Levels
[  20  -13  329  293   71 -431   -2  146 -357  -42 -107 -396  241 -219
 -385  178 -147 -218 -363  175  -93  226   -9 -194 -163 -145   76  -20
   -3  264  131 -147  -59 -119 -195 -100   70 -156  123  317 -428  257
   49  -55 -205  221   55 -208 -140] : 12
[-175 -157  -56  182  -61  369 -226   91  278  -67 -150  248  -66  -19
  235  -37   45  133   -7 -180 -102  -29 -290 -113  -17  101  137 -189
  -90 -271  -87  -69   -2   83  347   -4   -6  -92 -146   81  431 -316
  243   29  -66  -59 -195  209  128] : 23
[ 196  165   -6  365 -125  -80 -102 -117 -145 -156 -127  100 -137  -55
 -303 -117  117 -283 -391 -556   76   32 -129  107  421   35  578  -56
 -107 -213 -416 -136 -274  180   46 -194   17 -299 -128  -73  214 -246
 -115  273 -286 -207 -100  -69   70] : 3
[ 508  -68 -194  -18  248   83   -9   43  -68  -13  168   85  136  -54
  279 -220 -103  142   -5  253  406 -137    8  317  169  141 -219   -6
 -227  121   57  -16   94   30 -240  122  -79  -13  151  -84 -138  -17
   43  401  125   47  -56   67  -68] : 20
[-298 -350  -49  345 -291 -108  -98  160  330 -277  -14  273  -86  308
  331 -431   48 -172 -249  -23  -55  -64  -98   72  355  297  121 -186
 -162 -452 -312 -142 -298  214   79 -281   49 -165 -255 -179  574 -441
   58   16  226  104 -303  -38   28] : 15
[ 159 -122  -22   26  -74  164   19   88  105  -69  -60  155  186 -114
  -12   22    8  -72  -32   36  -45    3 -170  -56 -143   23  -18 -151
  -59  -28  106   98   70   46  138  212  -82   44    4  119   61   40
  125   11 -106   12  -69  -22   82] : 6
[  37 -296   52  127 -103  -75 -388  177   66  -42  -90  -40    9 -158
   68   66 -260  -10 -195   13  -60 -102  -71  322  104  298  150 -147
 -192    7   76 -154 -207  -25   14  195   55  -96   80   40   98 -258
  317  334  -39  101 -248  -27   37] : 21
[ 286  105  -49  -99  259  364  456  266  -55 -175  163  417  192  -55
  143 -158  418 -136   52  167  331  -78 -118 -282   38 -117 -530  -21
   62   24   -6  130  322  247  -77  -18  106   29 -210 -131  211  328
   38 -259 -127   -7   71  -93   74] : 24
[ 500  -72  130  354  477  431   96 -196  -56 -230   63  387  257 -119
  128 -224  196 -177  -66  117  568 -252 -127  187   82   24  -45  129
    3  -76  527    8  342 -169  -39   69   28  -97  361  278 -141  126
   98  321 -340  -23 -327  -49 -425] : 1
[ 114 -286  -93 -349   19 -276  -83  382 -199   37  191 -279  147 -290
   87  273  -92  318  156  320 -310    9 -153   -2 -269   59 -409 -103
  -77  571   66  -57  -32   38 -184  526   18  242 -113   67 -198  337
  197   52   72  123  343  -86  401] : 16
[ 527 -106  148  230  334  370   72   64  122   13  213  466  552 -109
  455 -312  167    8  -99  438  625   16 -189  103  329  318 -662   65
   64 -234  332   59  375  143  389   37 -107  303  221  382   25    7
   74  264 -317  -85 -442  151 -540] : 7
[-240 -462  215  403  248  -77  -69  104   84   28   83  -69  205 -226
  169  201   86  105 -189  -85 -128   25 -288 -230  -53   -9   65  -59
  152 -120  109 -205  -84   17  202   17  -54 -104  141  266    9  -24
  175  197 -287  166 -122  107  -63] : 22
[ 115   44 -110   36  167  279   99   53 -164 -146   76  119  106   61
  102  -22  174   95  145  229   78   37 -127 -129 -102  -22 -256   46
  -44  218  -29   -7  208    9  -32    3   68   46 -114   72   27  181
  106    2  -56   20  114   63  112] : 15
[ -70 -156   82  202 -165 -246  122  -46  275 -229 -150  -51  -34   38
  -95 -116   45 -204 -196  -77  -88 -236 -124 -272 -188 -163  395   62
  -58 -197   -4  -11 -220   13   26  -72   80 -146   62   95  -15   31
   45 -130  -36  224 -100 -141   22] : 7
[ 300  142  209  -19  111  187  -71  -90 -234 -214 -104 -150 -146  229
  -55 -256   26 -102  203  355  332 -215  -91  -15  -50   -6  -82  274
   56  206  190  -38  188  -93 -171  -13  263  -77 -104   38  -17  341
  -10  -48 -205   31  -24 -152 -190] : 23
[ 361   28 -155  -44 -135   42  352  427 -276   27   79  226  308   22
   -6  -87  -11 -232 -190  131   84  560   32   -4  153  -35 -468 -539
  -38  -44 -270  169  279  325 -193   25 -385    5 -311 -330  262  147
 -294 -208  119 -127  225  -95  124] : 34
[ 271  -79  -40 -296 -199  -98  -72  405 -233   49   55  -89  243 -182
  -72  103 -117    0  -16  295 -122  187  -97   75  -18  147 -463 -177
  -38  335  -50   70   38  166   28  342  -17  246 -223   31  -24  269
  130  -40  -47  -58  141 -124  215] : 10
[ 244  -72  -52  399   32  429 -211 -178 -239 -261  -29   35 -197  297
   77 -401   82   12  -37 -182  416 -127 -153  313  277 -131   73  212
   -3 -255  147  -85  147  -52  152 -137  -95 -171   80   -8  129   44
 -139  192 -278 -344 -195  -31 -408] : 30
[ 377 -165   77 -403 -394 -542 -161  398 -160  154 -203 -373  112 -265
 -268  170 -477 -179 -163  214 -271  241  -39  162 -186  111  -10 -447
  -58  358  -45   51 -106  103 -221  481 -111   76 -236  -45  -99  262
  -26  -55   75  -14  214 -261  283] : 4
[ 513  305  -41   72  187   31  162 -221  -30 -147 -128   14  -98   31
   -1 -323   72   63   40    6  332  -68 -125 -146 -149 -243  184    8
 -193   32   53   10  216  -42 -216  -28 -103 -118   36  116 -152   95
 -318  -47    6 -101  139   -3 -124] : 1
[ 256  304 -111   71  176  692  213   -4   81 -214  243  511  178  105
  320 -311  452  337  420  228  179   62 -259 -286    9   74 -608    5
 -239 -128  152  181  457  195  141  167 -220  267 -121   72  339  -99
 -177 -195  -50  -40   72  129    6] : 33
[-217   80  285  433   34   19  121 -225  282 -352 -208   26 -131  110
  -55 -108  249  -76   -3  -37  -80 -215 -235 -567 -302 -214  447  213
  -30 -289  170  -78   16  -94   89 -190  157 -161   64  301  126  -17
   -5 -311 -217  289 -104  -41  -85] : 33
[-122 -298   10  335 -175  339 -154  245  341   47  -44  287  338 -238
   88  268  -90  -15 -283 -138 -127  101 -141    7   43  177  -29 -211
 -116 -443  119   68  -45  149  537  149 -225   55  241  130  266 -382
  396  162 -250  129 -408  164  -17] : 30
[ 184   26   22   96  -97 -214 -160  -59  151 -136 -199 -151 -175 -133
  -19   -3 -109  105 -126 -104   -6 -240 -148  -52 -126  -90  410  125
 -171  -77   43 -108 -123  -52   62  102   82  -33  126  197  -64  -32
   94   40 -106   70  -57    8   39] : 33
[ 348 -314 -328 -189 -147  -70  102  479 -124 -109   18  177   68  -83
   94   70 -178 -178 -241   60   92   88  166  483   23   65 -261 -468
 -241  225  -72   10   28  115 -359  289 -146  -64  -73 -401  136   48
  106  110  233 -102  100 -227  221] : 20
[  93  -40   55   46 -115  154 -191  -53    1 -113 -250 -158 -134   -5
 -208  182 -143  -85   12  -28  -36 -178  -92   25 -236  -53  346   94
  -39   82  113  -19  -35 -104   56  154  124 -122   67   48    8   94
  239   92 -246   76  -72  -50   87] : 26
[ 432 -224  144  504  473   40   47   20 -191   -1  151  -83  420  -53
  245  -98 -159   77 -306  405  634   91  109  270   49  -46 -409   92
 -122   15  516 -130  281 -194  -93  -87 -274  -35  670  296 -536   47
  -21  394 -162  122 -275   38 -768] : 18
[ 312  152    2  116  285  133  160  -90  119 -186   11  133   -8 -158
  112 -138  241  164   34   -4  260 -256 -188 -229 -140 -186   13  164
 -147  -27  215  -24  180   12  -26   63   43   -2  129  210  -72   95
  -23  -48 -160   16   19    9  -61] : 28
[ 318   -8   33  116  207  -20  286   33  -85  -71  152  128  218  -83
   73 -226  261  -22  -51   34  186   85 -217 -223   56 -120 -206  -81
   46  -24   -1   31  164  171  -51   22 -155   15  -83   96  -21  214
 -264  -42 -126  -83  119  -58  -67] : 5
[ 182  -45 -184  -46 -517 -270 -137  230  -79 -158 -336 -132 -225  316
  -63 -227 -365 -261 -288  102   46  177  137  311   44   34  150 -285
 -218   24 -340  -65 -119   63 -151 -141  -20 -134 -274 -246  197  -51
  -71 -112  268 -160    9 -167   37] : 13
[ -87 -313  298  569  192 -127  -44  -25   51   64  121  -93  355  -68
   32  114  -81  -66 -252  117   -5  197  -70  -56  113  225   88 -109
  -30 -171  106 -143 -120   41  -14  -53 -229 -164  282  133  -43 -272
  -10  401 -209  365 -220   57 -223] : 22
[ 176   -6  189  241  -47    0   65  -60  187 -313  -76  108  -47  190
  124 -325   80 -169  -76  198  293 -305  -67  -84   64   20   70  243
  -61 -300  173  -14   21  -13   38  -97  134  -25  143   83  102   16
   18  -96 -125  218 -286 -109 -297] : 35
[-155 -407 -113  491  -93  220 -138  -68  322 -211  138  298  197  216
  306 -379  -41   -7  -89   77   -7  -89  -80  222  204  300   65 -129
 -310 -423  120   11 -152   19   65  -38 -232 -124  187  -23  223 -514
   93  333  215  235 -383   48 -127] : 12
[ 192 -227  -32 -141  -88 -500  -99  458  112   59  -78 -101  248 -417
  118   73 -373   67 -314  297 -143   85    6   97 -187  118 -162 -390
 -324  215  126  -66  -82    2 -202  269  -45   71   61  183 -220  -50
  236  -19  305  183    5  -88  141] : 14
[  50  -39  578  546  183  383  217 -147 -602 -282   59 -216  168  453
 -328  -21  398 -334  101  254  309  262 -153 -289  -81 -271 -403  356
  475   76  395  -34  407  -85  147 -153  -89  -27   86  200  -74  629
 -367 -202 -821  -81   10 -304 -700] : 2
[ -36 -194  267  191 -137 -272   77  124  200  -77 -212  -23  133 -101
  -99  -33  -32 -329 -318    3  -75   -1 -173 -296 -109  -60  242 -132
  114 -219   10  -21 -105   76  133  -79   68 -117  -50  192   68   91
   68 -182 -164  146 -169 -122  -59] : 5
[ 205  119  -23  137 -211 -336 -157  -87  -18 -284 -164  -96 -506   23
 -112 -216  211  -36 -270 -581  115 -317 -219   37  309 -119  551  219
  -80 -140 -419 -263 -376  175  122 -104  208 -143 -179  -37  212  -69
 -151   72 -286 -314    1 -138   49] : 1
[ 206 -113 -250  169 -264  -30  128  152  242 -357  -54  388 -174  204
  250 -556  194 -170 -333 -261  312 -191  -59  170  318  -66   10 -109
 -230 -419 -222  -34 -113  240  101 -189  -52  -82 -125 -185  371 -196
 -142 -125  131 -284 -190 -160 -138] : 8
[-379 -615  434  627  189 -124 -303 -326  406 -126    8 -172  118 -119
   64  168  -51    9  -36   12 -276 -367 -290 -110 -179  242  651  186
   47 -242  486 -214 -306 -216  103  189   58 -206  428  395  -32 -254
  289  490 -334  555 -391   20 -104] : 26
[-441 -461  589  500 -265 -430 -519 -178  393 -215 -234 -183 -114  -58
  -95   58  -22 -215 -209 -144 -430 -287 -385 -119   56  418  769  136
  126 -293  125 -318 -529  -51  366   96  311  -98   -4  454  305 -306
  252  229 -459  277 -451 -128  -37] : 5
[ 157 -275  130  303   28   24 -113   17  135 -119  -85  114  122  -29
   42 -233 -201 -308 -265   84  211 -169  -12  254  161  175  239 -122
 -106 -261  239  -20  -65  -36 -147  -19    6 -280  160  -27   77 -154
  147  256  -11  192 -374 -118 -187] : 26
[ -26  -38 -111  141   25  114  -75   67  105 -155    0   95  -35   60
  265 -149  106  247   22   68   22  -44 -185 -121  -37   14 -107   20
 -179  -31  -74 -108   26   43  146  -54   21   46  -60  145  124 -126
   92  -16   42  -11  -26  127   23] : 15
[  16  -17   -3   62 -421   97 -244  253 -250  -64 -442 -347 -227  195
 -312  316 -341 -136 -229  -74  -28  248   91  133 -275 -221  102 -126
  -68  139 -101  -88    6  -86  170  -25  -62 -131    8  -89   27   82
  135 -149 -213 -168   12  -92 -109] : 21
[ 197 -107 -148 -101   26  157  -66 -194   39   22   14  -62   95  -89
  -48   90  -42  136  264   40 -192 -113 -266  -81 -255   20  266    3
  -17  174    1  111   -4  -25   15  345  -66   26  -27   97  -85  144
  102  280  -59   99  135  122  366] : 6
[ -58 -137  258  264  -31  -93 -230 -148  252  -97 -160 -140  -46  -65
    0   61  -56   51  -16   30 -128 -172 -246 -164 -142  116  400  121
  -21 -137  172 -129 -115  -44  171  111   89  -34   86  298   91 -107
  125  117 -264  201 -174   34  -10] : 29
[  40  -36   -9   73  -36  288    8  256   56 -396   15  304 -151  244
  380 -342  359   67    5  168  347 -245 -150  -35  146   13 -527  235
  -40  -95   33 -124  149  114  298 -135  268  176 -154   79  344   87
  154 -282 -158 -196 -191  -81 -253] : 16
[ 220  345  -69  -73  -62  165 -279 -110   47   73 -337 -246 -169  -91
 -138  343 -225  281   76   15    4  -41  -94 -135 -335  -40  318  158
 -222  230 -147  -72   -2  -90  230   87  106   36  107  218 -139 -101
  277  152 -206   49   29  284  158] : 21
[ 235  -42 -285  193   79  120  -35  -38  -65 -233  -10  205  -77   82
  226 -352   73  151  -47  -73  158   36 -123  192   38  -57   32 -182
 -283   18  -22 -101  135  -34 -131  -29 -146 -100  -74   58   78 -121
 -142  105  183 -268   69   21  -10] : 12
[  77   58 -185   27  -98  309   -3  214  -13 -329 -105  286 -108  151
  149 -277  109  -24  -21   87  155  -90  -46   53  -18  -41 -223  -70
 -249    2   -5  -11  142   10   -6  -83  125  -40 -165  -44  230  -30
  159 -226  127 -119  -64  -82    6] : 15
[ -14 -462  284  108  -55 -379 -112  169  328  -62  -43   40  238 -327
   82  -41 -105 -185 -225  113 -209 -179 -243  -59  -62  234  183 -209
    4 -129  267  -52 -200   29   20  281   74  -17   35  273   47  -37
  214   73  -53  266 -247 -162   54] : 5
[ 145   22  233  211  -68   55   41   85  -28 -137 -179  -55   64    2
 -145  107   22 -214 -206   97  181  -18  -63 -146  -77 -111    1  166
  101 -110  141  -25  106   23  223  -61   97   13  110  175   16  215
  116 -135 -422   50 -170  -94 -234] : 31
[ 391   30 -230 -103   85   91  102   47    6 -131  -88  108   61  -89
  143  -42    1  204   87  181   91   53 -103    3 -381 -149 -148 -180
 -243  281  182   23  304  -89 -106  255 -143  123   21  210 -137  150
  -44  -71  111 -160  207    6   72] : 10
[  33  -47 -277  141  -88  176   55  109   70 -245   55  138 -156  159
  147 -157  122  174   -1 -163   38  -62  -23   57  -17  -98  -65 -115
 -372  -68 -112  -38  -51   99 -102   39 -194 -104   13 -245  189 -254
  -81    0  162  -27   80  -41   81] : 20
[  51 -241 -125  257  267  356   57 -117  -28 -345   89  278   55   69
  193  -86  260   12   90   88  145 -262 -151   81 -112  -30    2  153
  -34   98  249  -73  163 -165  -29   52  138  -55  119  162   12  139
  235  195 -124   18  -89  -14  -10] : 13
[ 148  201 -247 -104 -254  -35 -115  -54  197 -182 -286  -16 -285   86
   20 -181  -69  103  -16  -66   -3 -220 -124 -100 -158 -100  354   82
 -268   -1 -273  -29 -120   13  102  -72  176  -25 -153   72   68  -75
  129  -98  137  -62   21   84  229] : 11
[ 369  196 -405   -6  142  511  323  101  322 -264  176  681  -63   49
  500 -548  480  242   77 -172  450 -243 -195 -109  234  -99 -371  -46
 -311 -373 -134  113  243  346  118  -53 -124   70 -155 -184  448 -200
 -141 -163  138 -262  -27  109   42] : 27
[ 429 -302 -120   37  323   84  -58  -32 -138 -212  224  140   20 -157
  258 -384   86   94   85   47  259 -356 -215  353  155   16  -40   19
  -63   71  370  -42  141  -62 -324  304    8  -89   33   19  -47  238
  -16  303   25 -114   -2 -145    1] : 30
[ 138  -65  287  174  132 -283  -19  177 -228   23  -62 -273  348 -373
 -231  200 -122    7 -204  213 -136  260 -129 -202 -327 -124 -130 -162
  -65  296  368  -72  119 -128  -86  199 -115   26  176  469 -434  231
   10  -83 -188  113  102 -147 -137] : 9
[ 370  213 -141   80  -40   74  -43  -50  -44 -147 -178   83  -85   38
   27 -289    2   39 -109  -41  248   15 -114   36   13 -101   86  -34
 -209  -11  -84  -35  116   12   50  -93  -29  -34  -68  149   -9  -20
 -102  -22   -2 -256   -3   28  -94] : 9
[ 105   11  -65   75   19   62    6   18    5 -167  -72   -9   50  -36
   22  -14   31  164   60  134  -66   24 -134 -132 -325 -112  -50  -52
 -217  178  165  -21  130  -93  -20  143  -64   53   45  241 -117   53
   27  -92   20   11  113  -19   42] : 11
[ 196 -190  -18 -186  255 -154 -100  155 -279  156  141 -232  275 -245
  125   70 -161  214  144  426 -125  127 -222  -60 -132  107 -231 -112
   79  458   13  -52  114  -25 -206  236   49   80 -176  196 -240  359
  147  204   73  122  236  107  280] : 15
[ 489  265  143  212  109  348  -84 -422   88 -375 -166   74 -220  439
  223 -514   48   50  268  415  607 -388  -80   74  -46   33   72  476
 -132 -136  378  -16  320 -225   17  -70  139   51  226  232   -5   65
 -115   34 -169   42 -267   22 -522] : 35
